Below is a small trained network, with its code and all its weights. Each question gives an input and a class and asks what happens when units are switched off, that is, made to give their printed mean instead of their output.

import numpy as np


def w(rows, s, z=0):
    codes = np.array(rows[::2]) - 128.0
    scale = np.full(codes.shape[1], s)
    scale[-1] = z or s
    return codes * scale


def f(y):
    return np.maximum(y, 0)


def log_softmax(a):
    a = a - a.max(-1, keepdims=True)
    return a - np.log(np.exp(a).sum(-1, keepdims=True))


def net(x, mask):
    res = np.array(x, float).reshape(1, 6) / 4 @ E
    y = f(res @ A[0][:, :-1].T + A[0][:, -1])
    res = res + np.where(mask, y, B[0][:, -1]) @ B[0][:, :-1]
    return log_softmax(res[-1] @ U[:, :-1].T + U[:, -1])


A, B = {}, {}
E = w([
[120,124,139],'x0',
[131,130,123],'x1',
[52,246,145],'x2',
[254,173,220],'x3',
[125,126,133],'x4',
[133,130,121],'x5',
],0.014)
A[0] = w([
[126,13,122,205],'N0',
[70,240,153,135],'N1',
[197,158,211,156],'N2',
[36,131,118,174],'N3',
[88,225,135,129],'N4',
[172,8,128,254],'N5',
[71,101,69,220],'N6',
[140,161,192,112],'N7',
[193,102,197,166],'N8',
],0.015,0.0091)
B[0] = w([
[111,90,148,218],'N0',
[150,204,151,222],'N1',
[218,134,76,233],'N2',
[74,142,163,210],'N3',
[101,206,157,203],'N4',
[112,59,92,251],'N5',
[1,128,174,218],'N6',
[173,156,121,175],'N7',
[174,115,93,223],'N8',
],0.022,0.021)
U = w([
[93,84,145,253],'0',
[100,218,181,117],'1',
[211,107,86,54],'2',
[216,246,145,38],'3',
],0.012,0.0049)

Each question gives the input, the list of numbers given to net, and the class t.
The units are the neurons (one row each of A and B). Each row of codes is followed by its name. A weight is (code - 128) times the scale printed after its matrix; where a second scale follows, it is the last column's (A, B and U).
mask holds one flag per neuron, in row order. A switched-off neuron (its flag False) gives its mean, the last column of its row in B, instead of its output. The means were averaged over made-up inputs and are rounded, as every weight is.
A unit's drop is (log p(t) with every unit on - log p(t) with that unit switched off) / (log p(t) with every unit on - log p(t) with every unit switched off).
unit that matters most: the unit with the biggest drop
top k neurons: the k neurons with the biggest drops, biggest first
drop of u: that unit's drop, to one decimal
input [-7,4,7,1,0,4], class 3: top 2 neurons -> N6, N1
input [4,-1,-1,0,-7,1], class 0: unit that matters most -> N2
input [-3,7,0,0,-6,4], class 0: top 4 neurons -> N2, N1, N4, N8
input [5,5,0,-1,-4,-4], class 0: top 2 neurons -> N1, N4
input [1,-4,-1,1,-8,3], class 2: top 2 neurons -> N6, N3
input [-4,1,1,-8,4,-5], class 1: top 2 neurons -> N5, N3
input [-5,5,0,4,-6,3], class 2: top 2 neurons -> N1, N4
input [-1,-6,3,1,-8,1], class 3: drop of N6 -> 1.5
input [-2,-8,-4,3,5,6], class 2: drop of N1 -> 0.0
input [8,8,0,0,2,7], class 0: drop of N4 -> 0.5
input [-3,1,-1,1,-8,2], class 2: top 2 neurons -> N6, N3
